Below are the code and all the weights of a small trained network. Each question names an input and a class and asks about switching units off, where a switched-off unit gives its printed mean instead of its output.

import numpy as np


def w(rows, s, z=0):
    codes = np.array(rows[::2]) - 128.0
    scale = np.full(codes.shape[1], s)
    scale[-1] = z or s
    return codes * scale


def norm(h):
    return h / np.sqrt((h * h).mean(-1, keepdims=True) + 1e-5)


def f(y):
    return y / 2 * (1 + np.tanh(0.7978845608 * (y + 0.044715 * y**3)))


def log_softmax(a):
    a = a - a.max(-1, keepdims=True)
    return a - np.log(np.exp(a).sum(-1, keepdims=True))


def net(x, mask):
    res = np.array(x, float).reshape(1, 3) / 4 @ E
    u = 0
    for l in range(4):
        y = f(norm(res) @ A[l][:, :-1].T + A[l][:, -1])
        res = res + np.where(mask[u : u + 4], y, B[l][:, -1]) @ B[l][:, :-1]
        u += 4
    return log_softmax(norm(res)[-1] @ U[:, :-1].T + U[:, -1])


A, B = {}, {}
E = w([
[131,114,132,170,216,191],'x0',
[54,129,142,255,103,109],'x1',
[234,94,206,196,83,151],'x2',
],0.0051)
A[0] = w([
[157,133,111,102,88,193,2],'0.n1',
[149,163,120,95,3,125,96],'0.n2',
[157,178,94,124,84,118,37],'0.n3',
[147,62,154,148,178,155,17],'0.n4',
],0.0056,0.0012)
B[0] = w([
[69,50,201,113,232,88,118],'0.n1',
[204,57,2,189,167,128,254],'0.n2',
[137,146,109,113,152,210,115],'0.n3',
[169,88,53,99,148,158,179],'0.n4',
],0.0062,0.0014)
A[1] = w([
[223,97,204,183,146,96,37],'1.n1',
[173,92,105,87,178,165,49],'1.n2',
[104,83,211,155,255,160,151],'1.n3',
[176,37,181,126,89,170,2],'1.n4',
],0.006,0.00096)
B[1] = w([
[68,198,71,148,201,116,253],'1.n1',
[89,39,242,68,1,130,200],'1.n2',
[148,74,28,131,62,50,219],'1.n3',
[74,228,101,141,73,173,211],'1.n4',
],0.0064,0.0031)
A[2] = w([
[77,116,206,238,191,11,188],'2.n1',
[152,152,214,2,67,172,45],'2.n2',
[135,113,61,203,123,63,88],'2.n3',
[47,51,196,226,135,99,254],'2.n4',
],0.0049,0.00079)
B[2] = w([
[112,192,173,37,168,153,237],'2.n1',
[33,160,222,130,123,78,215],'2.n2',
[152,81,153,78,94,79,251],'2.n3',
[151,82,221,2,47,54,220],'2.n4',
],0.0076,0.0027)
A[3] = w([
[36,140,55,121,158,134,73],'3.n1',
[124,15,8,115,102,71,230],'3.n2',
[122,253,111,162,146,149,255],'3.n3',
[165,175,123,208,98,196,110],'3.n4',
],0.007,0.0024)
B[3] = w([
[67,140,38,189,124,117,161],'3.n1',
[204,74,131,175,90,186,254],'3.n2',
[2,188,79,156,140,209,183],'3.n3',
[94,154,68,159,150,201,164],'3.n4',
],0.0069,0.005)
U = w([
[122,160,255,29,120,38,188],'0',
[106,205,5,190,167,176,220],'1',
[232,30,61,135,49,125,107],'2',
[167,98,137,138,131,130,84],'3',
[186,171,135,139,246,117,2],'4',
],0.0071,0.004)

Each question gives the input, the list of numbers given to net, and the class t.
The units are the neurons (one row each of A and B). Each row of codes is followed by its name. A weight is (code - 128) times the scale printed after its matrix; where a second scale follows, it is the last column's (A, B and U).
mask holds one flag per neuron, layer by layer. A switched-off neuron (its flag False) gives its mean, the last column of its row in B, instead of its output. The means were averaged over made-up inputs and are rounded, as every weight is.
A unit's drop is (log p(t) with every unit on - log p(t) with that unit switched off) / (log p(t) with every unit on - log p(t) with every unit switched off).
The circuit of an input: a set's keep is (log p(t) with only the set's units on - log p(t) with every unit switched off) / (log p(t) with every unit on - log p(t) with every unit switched off). Starting from the 12 units with the biggest drops (on a tie, the unit counted first), units are removed one at a time, each time the one whose removal leaves the highest keep (on an exact tie, the one counted first), for as long as the keep stays at least 0.8.
units of the circuit, in order: the units of the circuit, biggest drop first
top k neurons: the k neurons with the biggest drops, biggest first
top k neurons in layer l: the k neurons of layer l with the biggest drops, biggest first
input [-4,-2,4], class 1: units of the circuit, in order : (2.n4, 1.n1)
input [6,-6,5], class 0: top 3 neurons : (1.n2, 2.n2, 0.n2)
input [1,-4,6], class 1: top 2 neurons : (1.n4, 1.n1)
input [5,8,-7], class 0: units of the circuit, in order : (2.n4, 1.n1)
input [7,-3,2], class 2: units of the circuit, in order : (1.n3)
input [-5,-4,-8], class 1: top 2 neurons : (2.n4, 1.n3)
input [-7,8,1], class 0: units of the circuit, in order : (2.n1, 2.n4)
input [-5,3,-4], class 2: units of the circuit, in order : (1.n4, 3.n2, 2.n2)
input [7,5,-6], class 2: units of the circuit, in order : (1.n3, 1.n1, 2.n4, 3.n2)
input [5,-2,-2], class 2: units of the circuit, in order : (1.n3, 3.n2)
input [4,6,2], class 0: top 2 neurons : (2.n1, 0.n2)
input [4,-7,-5], class 0: units of the circuit, in order : (1.n2, 2.n2)
input [-8,5,8], class 1: units of the circuit, in order : (1.n2, 1.n4, 1.n1)
input [8,-7,-5], class 2: top 2 neurons in layer 2 : (2.n1, 2.n4)
input [-4,-3,-2], class 2: top 2 neurons : (0.n2, 2.n1)
input [-5,8,6], class 0: units of the circuit, in order : (2.n4, 2.n1)
input [-1,8,-8], class 0: top 3 neurons : (2.n4, 1.n1, 1.n4)
input [-1,-5,3], class 0: units of the circuit, in order : (2.n2)
input [3,-1,8], class 1: units of the circuit, in order : (1.n4, 1.n1)
input [4,5,8], class 1: top 2 neurons : (1.n4, 1.n2)
input [-6,-2,-1], class 2: units of the circuit, in order : (0.n2)
input [-2,-6,6], class 0: top 2 neurons : (1.n2, 2.n2)
input [-3,5,6], class 1: top 3 neurons : (1.n2, 1.n4, 1.n1)
input [8,-6,-2], class 2: top 2 neurons : (1.n3, 2.n1)
input [-1,-4,6], class 1: top 2 neurons : (1.n1, 2.n4)
input [6,4,2], class 2: top 2 neurons in layer 1 : (1.n3, 1.n2)
input [7,0,1], class 2: top neuron : (1.n3)
input [7,-1,3], class 2: top 2 neurons in layer 1 : (1.n3, 1.n2)
input [-4,7,-4], class 0: top 2 neurons in layer 2 : (2.n4, 2.n1)
